Here is a tiny trained network, its code and every weight. The questions are about switching its units off for an input and a class, where a switched-off unit gives its printed mean instead of its output.

import numpy as np


def w(rows, s, z=0):
    codes = np.array(rows[::2]) - 128.0
    scale = np.full(codes.shape[1], s)
    scale[-1] = z or s
    return codes * scale


def norm(h):
    return h / np.sqrt((h * h).mean(-1, keepdims=True) + 1e-5)


def f(y):
    return np.maximum(y, 0)


def log_softmax(a):
    a = a - a.max(-1, keepdims=True)
    return a - np.log(np.exp(a).sum(-1, keepdims=True))


def net(x, mask):
    res = np.array(x, float).reshape(1, 4) / 4 @ E
    u = 0
    for l in range(2):
        y = f(norm(res) @ A[l][:, :-1].T + A[l][:, -1])
        res = res + np.where(mask[u : u + 16], y, B[l][:, -1]) @ B[l][:, :-1]
        u += 16
    return log_softmax(norm(res)[-1] @ U[:, :-1].T + U[:, -1])


A, B = {}, {}
E = w([
[198,3,224],'x0',
[121,233,251],'x1',
[234,164,87],'x2',
[127,127,127],'x3',
],0.0066)
A[0] = w([
[21,156,42,128],'0.n1',
[164,157,66,196],'0.n2',
[109,116,165,48],'0.n3',
[194,135,150,137],'0.n4',
[100,233,140,153],'0.n5',
[232,195,195,206],'0.n6',
[93,107,193,2],'0.n7',
[53,140,108,67],'0.n8',
[222,54,177,56],'0.n9',
[80,125,55,76],'0.n10',
[133,8,207,86],'0.n11',
[167,36,132,99],'0.n12',
[63,136,100,104],'0.n13',
[99,164,152,51],'0.n14',
[96,182,157,100],'0.n15',
[206,76,192,123],'0.n16',
],0.012,0.0056)
B[0] = w([
[217,55,95,241],'0.n1',
[210,201,166,213],'0.n2',
[150,157,153,138],'0.n3',
[148,52,74,176],'0.n4',
[55,150,133,228],'0.n5',
[195,117,116,255],'0.n6',
[175,240,183,149],'0.n7',
[101,72,23,164],'0.n8',
[123,2,134,204],'0.n9',
[209,88,79,177],'0.n10',
[78,205,208,243],'0.n11',
[41,125,186,201],'0.n12',
[114,32,54,172],'0.n13',
[69,135,115,144],'0.n14',
[66,159,147,174],'0.n15',
[169,60,114,220],'0.n16',
],0.0081,0.0067)
A[1] = w([
[90,155,72,67],'1.n1',
[96,59,189,47],'1.n2',
[66,112,156,154],'1.n3',
[12,162,88,23],'1.n4',
[194,172,53,72],'1.n5',
[103,28,92,76],'1.n6',
[212,129,90,3],'1.n7',
[66,136,48,163],'1.n8',
[2,81,95,189],'1.n9',
[139,179,55,163],'1.n10',
[128,33,72,101],'1.n11',
[72,179,133,33],'1.n12',
[198,167,118,99],'1.n13',
[45,105,108,107],'1.n14',
[56,2,222,119],'1.n15',
[48,143,82,64],'1.n16',
],0.0097,0.0054)
B[1] = w([
[40,201,214,140],'1.n1',
[72,192,99,173],'1.n2',
[61,167,98,178],'1.n3',
[86,176,50,150],'1.n4',
[89,212,103,176],'1.n5',
[180,51,207,187],'1.n6',
[60,198,42,152],'1.n7',
[140,75,104,179],'1.n8',
[87,2,37,214],'1.n9',
[132,220,186,186],'1.n10',
[125,85,222,201],'1.n11',
[145,81,40,138],'1.n12',
[168,151,55,163],'1.n13',
[111,129,98,159],'1.n14',
[114,232,176,254],'1.n15',
[62,204,21,146],'1.n16',
],0.007,0.0071)
U = w([
[205,26,92,253],'0',
[31,137,73,151],'1',
[193,170,40,151],'2',
[166,250,108,63],'3',
[10,75,164,66],'4',
[106,162,176,198],'5',
[192,2,186,22],'6',
],0.014,0.0063)

Each question gives the input, the list of numbers given to net, and the class t.
The units are the neurons (one row each of A and B). Each row of codes is followed by its name. A weight is (code - 128) times the scale printed after its matrix; where a second scale follows, it is the last column's (A, B and U).
mask holds one flag per neuron, layer by layer. A switched-off neuron (its flag False) gives its mean, the last column of its row in B, instead of its output. The means were averaged over made-up inputs and are rounded, as every weight is.
A unit's drop is (log p(t) with every unit on - log p(t) with that unit switched off) / (log p(t) with every unit on - log p(t) with every unit switched off).
The circuit of an input: a set's keep is (log p(t) with only the set's units on - log p(t) with every unit switched off) / (log p(t) with every unit on - log p(t) with every unit switched off). Starting from the 12 units with the biggest drops (on a tie, the unit counted first), units are removed one at a time, each time the one whose removal leaves the highest keep (on an exact tie, the one counted first), for as long as the keep stays at least 0.8.
units of the circuit, in order: the units of the circuit, biggest drop first
unit that matters most: the unit with the biggest drop
top k neurons: the k neurons with the biggest drops, biggest first
k most important neurons of layer l: the k neurons of layer l with the biggest drops, biggest first
drop of u: that unit's drop, to one decimal
input [3,2,-1,4], class 5: units of the circuit, in order => [0.n11]
input [2,-8,-2,0], class 4: units of the circuit, in order => [0.n12; 0.n6]
input [7,-7,0,1], class 4: 3 most important neurons of layer 0 => [0.n12; 0.n11; 0.n1]
input [4,-4,3,-3], class 6: 2 most important neurons of layer 0 => [0.n9; 0.n16]
input [-1,-6,2,6], class 2: 3 most important neurons of layer 0 => [0.n2; 0.n9; 0.n16]
input [1,-5,0,-3], class 4: 3 most important neurons of layer 0 => [0.n12; 0.n6; 0.n1]
input [-1,-8,6,4], class 2: top 2 neurons => [0.n2; 0.n9]
input [8,-1,-2,6], class 4: 2 most important neurons of layer 0 => [0.n11; 0.n12]
input [-3,0,0,-2], class 0: top 2 neurons => [0.n1; 0.n11]
input [4,-7,2,-5], class 6: top 2 neurons => [0.n5; 1.n6]
input [6,-2,0,7], class 4: top 2 neurons => [0.n11; 0.n12]
input [-5,-2,-1,-8], class 0: top 2 neurons => [0.n1; 0.n13]
input [2,4,3,-5], class 0: 2 most important neurons of layer 0 => [0.n6; 0.n12]
input [2,-7,3,2], class 6: unit that matters most => 0.n12
input [0,-5,6,-7], class 2: top 2 neurons => [0.n2; 0.n1]
input [6,-5,7,1], class 6: 2 most important neurons of layer 0 => [0.n12; 0.n1]
input [5,-7,7,4], class 6: 2 most important neurons of layer 0 => [0.n12; 0.n1]
input [0,-6,6,7], class 2: top 2 neurons => [0.n2; 0.n1]
input [-1,-5,-6,-1], class 0: drop of 0.n9 => 0.0
input [-3,-8,-8,-1], class 0: drop of 0.n1 => 0.1
input [6,-2,-5,8], class 4: drop of 1.n15 => -0.1
input [-4,5,0,8], class 1: unit that matters most => 0.n5
